Below are the code and all the weights of a small trained network. Each question names an input and a class and asks about switching units off, where a switched-off unit gives its printed mean instead of its output.

import numpy as np


def w(rows, s, z=0):
    codes = np.array(rows[::2]) - 128.0
    scale = np.full(codes.shape[1], s)
    scale[-1] = z or s
    return codes * scale


def f(y):
    return y / 2 * (1 + np.tanh(0.7978845608 * (y + 0.044715 * y**3)))


def log_softmax(a):
    a = a - a.max(-1, keepdims=True)
    return a - np.log(np.exp(a).sum(-1, keepdims=True))


def net(x, mask):
    res = np.array(x, float).reshape(1, 7) / 4 @ E
    y = f(res @ A[0][:, :-1].T + A[0][:, -1])
    res = res + np.where(mask, y, B[0][:, -1]) @ B[0][:, :-1]
    return log_softmax(res[-1] @ U[:, :-1].T + U[:, -1])


A, B = {}, {}
E = w([
[128,129,130,129,126,126,127,126,128],'x0',
[213,36,150,34,168,114,64,140,139],'x1',
[223,192,74,80,143,162,201,130,132],'x2',
[121,125,195,144,234,5,207,141,140],'x3',
[189,129,88,242,201,139,76,118,156],'x4',
[123,252,170,76,166,99,19,126,120],'x5',
[71,114,155,98,230,227,150,134,121],'x6',
],0.004)
A[0] = w([
[124,193,143,109,146,122,81,113,126,75],'neuron 1',
[79,130,171,17,57,107,187,115,113,107],'neuron 2',
[133,131,102,127,65,209,73,134,120,90],'neuron 3',
[123,132,152,130,185,53,175,138,133,92],'neuron 4',
[121,203,140,96,153,108,73,117,134,93],'neuron 5',
[189,144,122,153,41,48,111,113,121,120],'neuron 6',
[193,61,144,69,154,117,75,137,130,103],'neuron 7',
[175,133,106,149,58,43,110,129,120,79],'neuron 8',
[2,35,167,167,111,86,24,120,132,80],'neuron 9',
[181,53,131,67,151,114,87,129,132,85],'neuron 10',
[122,121,130,111,128,127,135,125,133,12],'neuron 11',
[239,214,84,68,147,169,216,122,138,78],'neuron 12',
[123,128,129,136,129,131,125,127,119,9],'neuron 13',
[156,24,116,168,108,152,212,115,129,117],'neuron 14',
[119,130,140,127,189,47,171,130,125,91],'neuron 15',
[126,197,148,102,146,116,77,122,131,96],'neuron 16',
[171,130,110,152,52,41,105,128,123,87],'neuron 17',
[131,127,125,130,129,126,127,129,121,2],'neuron 18',
[120,129,129,130,134,139,129,120,123,13],'neuron 19',
[190,121,107,223,186,144,84,114,119,88],'neuron 20',
[122,164,132,123,142,134,100,117,119,46],'neuron 21',
[124,203,147,94,155,101,66,119,122,119],'neuron 22',
[126,203,148,97,152,105,69,124,126,109],'neuron 23',
[124,132,149,131,192,50,174,129,125,97],'neuron 24',
[130,135,154,137,194,53,178,129,122,106],'neuron 25',
[165,68,133,76,140,126,110,129,130,52],'neuron 26',
[66,111,149,103,250,250,135,123,113,100],'neuron 27',
[124,187,138,109,144,118,85,126,125,81],'neuron 28',
[131,133,104,123,64,210,69,133,136,95],'neuron 29',
[132,130,101,129,81,210,81,121,109,75],'neuron 30',
[186,121,108,215,180,144,88,114,134,94],'neuron 31',
[51,239,124,216,93,147,190,129,130,93],'neuron 32',
[182,53,129,66,153,114,83,128,134,93],'neuron 33',
[132,33,111,158,106,141,198,117,133,84],'neuron 34',
[84,113,147,22,84,108,173,121,122,80],'neuron 35',
[171,124,120,204,187,139,101,123,143,96],'neuron 36',
],0.0085,0.0057)
B[0] = w([
[127,97,128,146,101,130,145,158,125,134],'neuron 1',
[117,167,106,170,166,105,63,162,154,212],'neuron 2',
[151,102,127,117,99,108,87,83,148,193],'neuron 3',
[153,114,119,117,95,122,98,94,141,167],'neuron 4',
[114,88,129,150,110,140,137,157,124,163],'neuron 5',
[122,109,123,115,172,121,170,123,169,211],'neuron 6',
[91,144,129,162,126,133,147,76,107,199],'neuron 7',
[130,122,133,114,144,108,182,133,169,165],'neuron 8',
[255,149,139,137,164,145,148,140,72,239],'neuron 9',
[101,153,129,162,110,127,156,84,109,174],'neuron 10',
[153,156,128,149,80,95,152,151,140,73],'neuron 11',
[241,138,156,138,160,137,141,141,69,218],'neuron 12',
[159,149,128,152,78,98,159,144,137,72],'neuron 13',
[102,55,133,154,107,158,123,181,110,226],'neuron 14',
[151,116,122,114,90,122,98,96,143,165],'neuron 15',
[120,92,124,145,113,139,137,153,122,157],'neuron 16',
[129,125,128,110,151,111,182,127,168,177],'neuron 17',
[156,149,129,147,76,96,157,147,137,71],'neuron 18',
[152,147,129,145,85,99,156,144,138,73],'neuron 19',
[113,169,121,143,137,103,85,171,138,177],'neuron 20',
[142,121,127,145,90,120,152,153,133,92],'neuron 21',
[106,76,130,151,126,143,126,153,120,194],'neuron 22',
[109,81,129,151,121,141,129,154,122,181],'neuron 23',
[152,113,120,117,97,124,94,90,144,174],'neuron 24',
[148,108,121,117,103,124,89,86,140,184],'neuron 25',
[121,159,129,157,86,111,164,112,116,122],'neuron 26',
[134,110,122,99,164,83,212,126,209,253],'neuron 27',
[127,104,123,143,106,135,142,152,125,131],'neuron 28',
[151,98,128,115,102,108,84,82,146,201],'neuron 29',
[150,112,119,118,87,108,102,95,147,169],'neuron 30',
[115,164,124,139,137,110,87,168,137,174],'neuron 31',
[82,160,135,188,118,124,166,50,87,239],'neuron 32',
[97,152,129,160,113,132,154,81,106,184],'neuron 33',
[115,70,134,155,95,135,139,172,122,179],'neuron 34',
[119,169,117,161,137,93,91,168,150,166],'neuron 35',
[114,163,115,142,134,111,95,148,138,159],'neuron 36',
],0.037,0.003)
U = w([
[157,107,111,85,57,117,74,75,159,111],'0',
[95,66,134,156,89,168,147,201,111,109],'1',
[78,188,139,170,105,130,178,72,85,107],'2',
[219,159,160,115,151,146,143,153,80,103],'3',
[119,129,118,81,158,94,197,138,209,104],'4',
[102,198,99,144,142,100,63,188,150,115],'5',
[103,111,129,106,182,167,103,110,121,254],'6',
[72,183,144,1,95,194,130,163,101,111],'7',
],0.0084,0.0093)

Each question gives the input, the list of numbers given to net, and the class t.
The units are the neurons (one row each of A and B). Each row of codes is followed by its name. A weight is (code - 128) times the scale printed after its matrix; where a second scale follows, it is the last column's (A, B and U).
mask holds one flag per neuron, in row order. A switched-off neuron (its flag False) gives its mean, the last column of its row in B, instead of its output. The means were averaged over made-up inputs and are rounded, as every weight is.
A unit's drop is (log p(t) with every unit on - log p(t) with that unit switched off) / (log p(t) with every unit on - log p(t) with every unit switched off).
The circuit of an input: a set's keep is (log p(t) with only the set's units on - log p(t) with every unit switched off) / (log p(t) with every unit on - log p(t) with every unit switched off). Starting from the 12 units with the biggest drops (on a tie, the unit counted first), units are removed one at a time, each time the one whose removal leaves the highest keep (on an exact tie, the one counted first), for as long as the keep stays at least 0.8.
circuit, biggest first: the units of the circuit, biggest drop first
unit that matters most: the unit with the biggest drop
k most important neurons: the k neurons with the biggest drops, biggest first
drop when u is switched off: that unit's drop, to one decimal
input [1,-2,-6,-1,7,-2,-4], class 5: unit that matters most => neuron 20
input [0,1,4,1,-5,2,-3], class 5: 3 most important neurons => neuron 2; neuron 9; neuron 35
input [-7,6,2,2,-1,-7,-3], class 1: 3 most important neurons => neuron 14; neuron 34; neuron 32
input [6,-4,7,-1,8,-7,-1], class 5: 2 most important neurons => neuron 20; neuron 31
input [5,2,6,-4,-8,-8,1], class 1: 2 most important neurons => neuron 14; neuron 34
input [1,2,-2,-8,8,4,-4], class 0: 4 most important neurons => neuron 29; neuron 3; neuron 30; neuron 2
input [-3,2,-5,-5,0,2,-1], class 0: 3 most important neurons => neuron 12; neuron 29; neuron 3
input [3,-3,2,-7,7,6,2], class 0: 4 most important neurons => neuron 29; neuron 3; neuron 30; neuron 2
input [-2,-7,3,7,7,7,-5], class 0: 2 most important neurons => neuron 25; neuron 24
input [-1,1,5,5,0,-8,7], class 1: 2 most important neurons => neuron 14; neuron 34
input [-3,3,-6,5,2,7,-5], class 1: 2 most important neurons => neuron 22; neuron 23
input [-6,-6,-4,-5,-3,6,-3], class 1: 3 most important neurons => neuron 22; neuron 23; neuron 5
input [3,-3,-2,6,8,-2,1], class 5: 3 most important neurons => neuron 20; neuron 31; neuron 36
input [-5,0,7,4,-3,-2,8], class 4: 2 most important neurons => neuron 27; neuron 9
input [1,-3,8,7,-3,4,4], class 3: circuit, biggest first => neuron 12
input [0,5,7,-5,4,-8,1], class 1: 3 most important neurons => neuron 14; neuron 34; neuron 9
input [3,8,-3,-4,2,4,-4], class 2: drop when neuron 26 is switched off => 0.0
input [0,-5,3,-3,-3,-4,-6], class 4: drop when neuron 22 is switched off => 0.1
input [4,-2,-8,-5,-3,-1,-5], class 3: drop when neuron 9 is switched off => 1.2
input [1,7,-2,6,2,5,-2], class 2: drop when neuron 7 is switched off => 0.7
input [-4,-6,7,7,-1,1,-1], class 0: unit that matters most => neuron 25
